Below is a small trained network, with its code and all its weights. Each question gives an input and a class and asks what happens when units are switched off, that is, made to give their printed mean instead of their output.

import numpy as np


def w(rows, s, z=0):
    codes = np.array(rows[::2]) - 128.0
    scale = np.full(codes.shape[1], s)
    scale[-1] = z or s
    return codes * scale


def norm(h):
    return h / np.sqrt((h * h).mean(-1, keepdims=True) + 1e-5)


def f(y):
    return y / 2 * (1 + np.tanh(0.7978845608 * (y + 0.044715 * y**3)))


def log_softmax(a):
    a = a - a.max(-1, keepdims=True)
    return a - np.log(np.exp(a).sum(-1, keepdims=True))


def net(x, mask):
    res = np.array(x, float).reshape(1, 2) / 4 @ E
    u = 0
    for l in range(4):
        y = f(norm(res) @ A[l][:, :-1].T + A[l][:, -1])
        res = res + np.where(mask[u : u + 4], y, B[l][:, -1]) @ B[l][:, :-1]
        u += 4
    return log_softmax(norm(res)[-1] @ U[:, :-1].T + U[:, -1])


A, B = {}, {}
E = w([
[85,163,133,119,64,89,135,108],'x0',
[128,91,107,5,139,102,156,92],'x1',
],0.011)
A[0] = w([
[105,177,181,144,61,129,131,102,86],'L0N1',
[139,145,158,182,144,167,100,254,88],'L0N2',
[70,177,137,132,66,105,97,110,2],'L0N3',
[164,103,124,167,167,189,101,191,220],'L0N4',
],0.009,0.0041)
B[0] = w([
[48,88,48,119,235,126,221,175,180],'L0N1',
[255,119,240,141,115,104,75,92,239],'L0N2',
[50,119,83,100,159,33,205,175,172],'L0N3',
[124,113,167,206,138,227,132,172,254],'L0N4',
],0.0063,0.0078)
A[1] = w([
[154,152,104,12,70,37,87,11,102],'L1N1',
[185,127,121,155,126,90,104,78,3],'L1N2',
[134,65,180,127,228,254,103,119,127],'L1N3',
[193,22,123,112,198,212,155,152,43],'L1N4',
],0.0055,0.0031)
B[1] = w([
[92,122,234,221,96,234,112,87,234],'L1N1',
[152,165,156,144,122,72,227,254,107],'L1N2',
[114,173,7,127,110,123,177,169,253],'L1N3',
[70,171,82,117,92,40,76,154,208],'L1N4',
],0.007,0.0055)
A[2] = w([
[201,189,176,136,34,136,34,86,2],'L2N1',
[172,98,253,57,139,193,167,45,122],'L2N2',
[122,122,121,138,131,77,110,138,96],'L2N3',
[55,184,100,132,126,168,92,188,186],'L2N4',
],0.0068,0.0039)
B[2] = w([
[174,85,117,78,220,170,128,143,162],'L2N1',
[108,1,148,113,14,170,6,31,253],'L2N2',
[129,138,193,100,220,97,162,97,117],'L2N3',
[177,41,192,31,138,44,135,33,210],'L2N4',
],0.0053,0.0047)
A[3] = w([
[195,124,184,226,204,156,134,161,115],'L3N1',
[169,122,57,60,100,65,103,128,60],'L3N2',
[203,124,2,61,183,147,104,166,28],'L3N3',
[178,122,165,200,160,162,95,157,4],'L3N4',
],0.0072,0.003)
B[3] = w([
[152,159,63,89,112,254,75,128,254],'L3N1',
[172,141,158,214,158,177,91,122,147],'L3N2',
[239,115,172,88,156,32,140,81,166],'L3N3',
[106,159,96,128,159,183,99,178,204],'L3N4',
],0.0095,0.0073)
U = w([
[245,109,113,94,192,37,113,103,164],'0',
[106,208,163,192,99,104,112,166,60],'1',
[104,59,190,104,81,157,70,46,160],'2',
[37,134,112,131,156,28,217,139,167],'3',
[150,149,151,138,119,92,104,160,2],'4',
[159,178,83,178,161,250,91,190,170],'5',
],0.014,0.0079)

Each question gives the input, the list of numbers given to net, and the class t.
The units are the neurons (one row each of A and B). Each row of codes is followed by its name. A weight is (code - 128) times the scale printed after its matrix; where a second scale follows, it is the last column's (A, B and U).
mask holds one flag per neuron, layer by layer. A switched-off neuron (its flag False) gives its mean, the last column of its row in B, instead of its output. The means were averaged over made-up inputs and are rounded, as every weight is.
A unit's drop is (log p(t) with every unit on - log p(t) with that unit switched off) / (log p(t) with every unit on - log p(t) with every unit switched off).
most important unit: the unit with the biggest drop
top k neurons: the k neurons with the biggest drops, biggest first
k most important neurons of layer l: the k neurons of layer l with the biggest drops, biggest first
drop of u: that unit's drop, to one decimal
input [-5,1], class 0: most important unit => L1N3
input [8,-8], class 3: top 2 neurons => L0N3, L0N1
input [-6,1], class 0: top 2 neurons => L1N3, L3N3
input [6,-7], class 1: top 4 neurons => L0N3, L0N4, L1N3, L1N1
input [-7,1], class 0: top 4 neurons => L1N3, L3N3, L1N4, L1N1
input [4,2], class 3: 2 most important neurons of layer 0 => L0N2, L0N3
input [5,-5], class 3: top 3 neurons => L0N3, L0N4, L0N1
input [0,1], class 2: top 2 neurons => L0N4, L2N2
input [0,2], class 2: drop of L0N4 => 4.8
input [-4,5], class 0: drop of L0N2 => 0.5
input [4,1], class 3: drop of L0N2 => 0.0
